Group, then class:
[ -4.1 -10.5  -0.8   8.5  -2.8  -2.8   2.9   0.5  19.0   2.1   1.5  26.7
  -3.6  -6.8  -2.4  -0.3 -16.0  -8.2   3.4 -12.4   8.0]  <20>/zule
[-2.9 -3.5  6.5  2.3 -8.6  0.0 12.0 -8.2  2.3  4.7  1.8  9.8 -3.5 -5.5
 -0.2  0.1 -4.2  0.9  3.9 -2.7 14.0]  <12>/degus
[ 31.2   0.2   3.9  -6.2  -7.8 -13.7  -3.8  -0.9  -9.0   2.0 -12.1   1.6
  -7.8   2.3  -1.9 -10.7  -9.1  -2.3  13.4  19.6   2.1]  <12>/degus
[10.9 -0.5  7.8  2.3  3.9  0.0 -2.1  1.6  1.4  2.8  4.7  1.5 -3.9  1.3
 -0.4 -8.4  6.5  2.0  4.4  1.2  1.3]  <12>/Molu
[ -6.4  -8.5   3.3   2.6  -1.3   0.3  10.4  -9.5   2.6   6.9  -3.4  13.3
   1.2  -1.0   1.3  -4.3 -15.3  -5.7  11.0  -7.0  10.1]  <12>/degus
[ 33.5  12.7   8.0  -3.3  -6.6  -5.9  -5.9   4.6 -15.5   0.7  -3.6 -14.0
   5.5  11.6   3.5  -8.3  23.1   0.0  -1.2  14.2  -4.9]  <12>/Molu
[24.5  8.2  0.6 -4.1 -8.2 -3.6 -5.0  7.8 -6.6  0.8 -5.9 -4.7 -4.6  6.7
 -4.3 -5.1 10.5  6.0  0.4 11.7 -6.0]  <20>/nuni
[ -4.4 -14.0   3.7   6.6   0.6   1.8   5.4   4.7  11.9   2.1   6.6   7.9
  -1.4  -6.9  -0.8   0.3 -11.5 -11.9   6.3 -11.4  12.2]  <20>/zule
[  8.1  -8.6   1.1   3.1  -5.0 -14.7  12.0   0.6   2.1   2.9  -7.3  15.1
  -0.2  -0.5   0.5  -5.7 -18.9   0.4   3.4  -6.2   7.6]  <20>/zule
[-19.6 -14.2  11.1   4.3   8.7   5.9  10.3 -16.6   7.8  14.8  13.6  15.6
  -2.5 -11.5  -3.5  -6.2 -26.6  -6.5  21.0 -13.5  20.2]  <12>/Molu
[-46.6 -14.5   0.4  20.2  11.1  24.1   5.7  -7.5  18.5  18.3  30.9  20.1
  -3.5 -12.7  -1.2   0.3 -23.0 -11.4   1.1 -32.5  23.1]  <20>/nuni
[ 23.5  -0.8  -4.3   0.5 -10.8  -8.5  -1.8   4.4  -6.2  -4.0 -10.8   0.9
  -4.4  -1.3  -5.6  -3.5  -2.9  -0.4   2.1   5.3   3.8]  <20>/zule
[ 25.8   4.2   5.7   7.3  -5.6  -1.4 -10.1  22.3  -8.5   4.7   6.8  -7.2
  -5.6   1.5   6.9  -4.7  24.7  -2.4 -11.8   2.8   1.5]  <20>/zule
[-18.2  -1.5   2.5   2.4   2.2   2.5   8.7 -10.7   3.1   7.3   9.4   9.7
  -0.8 -12.2   0.5   3.9  -8.3  -8.0  26.4 -22.8  13.9]  <20>/nuni
[ -9.2 -13.4  18.3   3.1   1.5   1.4  11.4  -4.0  12.8   8.0   6.9   9.5
  -0.4  -1.1   0.8  -2.2 -14.2  -4.9   7.1 -22.9  14.4]  <12>/Molu
[-6.8 -7.9  6.1  2.1 -1.1  7.3  1.2  0.5  5.6 11.4  6.5  9.2 -0.6 -5.9
  1.4 -1.0 -3.2 -9.1  0.2 -5.7  9.9]  <12>/degus
[-14.8  -3.6   0.0  18.4   0.5   0.6   5.9  -0.4  17.1   5.6  -0.4   7.4
  -0.1   0.0   3.2  -1.0 -11.3  -3.2  -0.6 -17.7  13.7]  <20>/nuni
[ -0.6  -0.7   3.4   7.3  -0.1  -3.3   0.6  -0.5   1.6   4.2   0.1   2.1
   4.6  -9.8   3.4  -2.9 -12.0  -4.7   2.3 -10.6   8.3]  <20>/nuni
[-15.2   3.3  13.2  11.0  -3.8  11.1   0.2   1.7   7.4   4.5  13.9   5.1
  -1.1  -4.9  -5.2  -1.1   3.1  -7.3   4.5  -0.5   6.5]  <12>/Molu
[ 18.8  -2.3  -0.8  10.0 -16.4  -3.9   3.5   2.8   3.1   0.4  -8.9   9.6
   0.0   0.6  -0.1  -4.0 -10.7 -11.2  -1.2  -6.6   6.8]  <20>/zule
[ -2.6 -11.0   1.8   8.3  -1.9  -0.7   0.5   6.5  -4.1  10.7  13.3   4.5
   3.5 -29.1   7.3  -6.5   1.8  -4.3  -2.0  -7.1   0.1]  <20>/zule
[  7.8  -1.3   4.2   6.0   0.6   5.1  12.1   0.8   4.2   5.8   9.1   3.1
   0.9  -7.1   6.3 -10.5   1.8  -6.0   4.5   4.3   6.5]  <12>/Molu
[13.5 -9.4  9.1  5.2 -5.1  2.0  0.5 -5.0  2.9  1.5  0.6  5.1 -4.3  1.0
  4.7 -1.4  0.2  1.4  6.2  2.7  6.7]  <12>/degus
[ 10.0  -7.6   0.9  11.7 -11.4  -1.5   6.0   4.5   2.3   1.6 -68.0   4.8
   0.6  -8.0   4.3  -2.7  -7.1  -9.5   2.4 -10.4   9.4]  <20>/zule
[ 22.5   0.4  11.1   7.2  -3.3   5.2  -3.8  25.2   0.3  -9.0   9.1 -16.2
  -6.8  -2.5  14.6  -5.9  27.4  -6.2  -8.6   3.3   4.7]  <20>/zule
[10.1 -0.3  4.2  5.9  2.7  2.4  7.8 -0.5  0.0  3.4  0.5  2.9 -5.6 -5.6
  0.9 -5.3  6.8 -7.4 -0.8 -0.8  5.3]  <12>/degus

Group, then class:
[  2.5  -8.9  -2.2  -8.1   9.2  -2.9   7.2  10.4  -4.9   8.2  -5.4   0.8
   1.0 -13.3   8.5 -15.6  10.8  -5.4  -0.5   1.9  -5.7]  [6]/K
[ -1.0   2.3   3.0   7.0   3.4   1.9  -2.3   9.1   0.5   5.9  -1.8  -0.6
  -6.6   3.0   7.8   4.1 -10.2  -5.2   9.4  -1.1   8.0]  [6]/K
[-1.8 -1.0 -4.6  1.7 -2.7 -0.1  5.8 10.0 -3.2  3.9  3.3 -1.2 -3.1 -5.9
  1.9 -4.0  9.9 -3.2  6.7  1.3 -2.2]  [6]/B
[  0.1  -4.7  -5.9  -4.5  -2.2  -2.7  10.7   9.9  -4.9   8.7  -1.3   0.0
   3.0 -11.7  -3.4  -2.8   7.3  -0.1  -1.9   1.7  -5.0]  [6]/B
[ -4.9  -6.8  -1.3  -3.9  -1.9  -1.8   5.7   2.9  -4.7   6.1  -1.9   0.1
  -4.6  -4.9   7.7 -12.4   3.9  -1.2   7.0  -0.3  -2.8]  [6]/K
[  3.3  -3.0  -3.7  -5.1  -8.0  -1.5  13.1   9.1  -6.3  10.1  -2.3   4.2
  -1.8 -14.5   6.7  -6.2   4.1  -0.7  -4.7   3.0  -5.4]  [6]/K
[  2.0  -6.7  -8.2 -15.4  -7.3  -5.6  13.0   1.7  -7.0   7.4  -0.3  -1.0
   0.0 -11.9   0.0  -5.9  14.0   1.5  -4.5 -10.6 -15.1]  [10]/R
[-4.3 -0.5 -5.3  5.6 -0.8 -4.0 10.3 12.9 -5.6 -6.1 -3.8  3.8  1.2 -7.7
  3.6  0.9  9.7 -6.8  1.3  5.5  1.7]  [6]/B
[  1.6 -11.0  -6.4  -9.4  -7.2  -5.4   8.7   9.1  -5.5   4.0   5.3   5.9
   2.3 -12.0   9.7  -4.3  11.0   0.8  -2.9  -4.8 -10.7]  [10]/E
[ -6.5 -13.4  -4.0 -14.8  -1.8  -3.2  13.1   6.8  -2.8  -0.6   1.5   2.2
   0.6  -7.5   3.8  -6.0   8.2  -0.6   3.1  -7.6 -11.6]  [10]/E
[  7.2 -18.1 -12.9  -9.5  -9.5  -0.8   8.7  -1.1  -4.0   6.3   3.4  16.1
   3.0 -13.5  -1.0  -5.9  10.2   2.9  -7.7  -4.2 -11.3]  [10]/R
[ 1.3 -5.3 -2.0 -4.1 -3.5 -6.3  6.6  7.6 -1.5 10.1 -1.6 -0.7  3.1 -9.7
  6.6 -1.1 17.6 -1.5 -0.3  4.9 -3.8]  [6]/B
[ -1.6 -11.7  -1.1 -16.3  -8.3  -1.7  16.6   2.1 -10.0   7.0   0.2  10.7
  -1.0 -15.6   2.9 -11.9  17.6   0.7 -14.0  -3.0 -12.6]  [10]/R
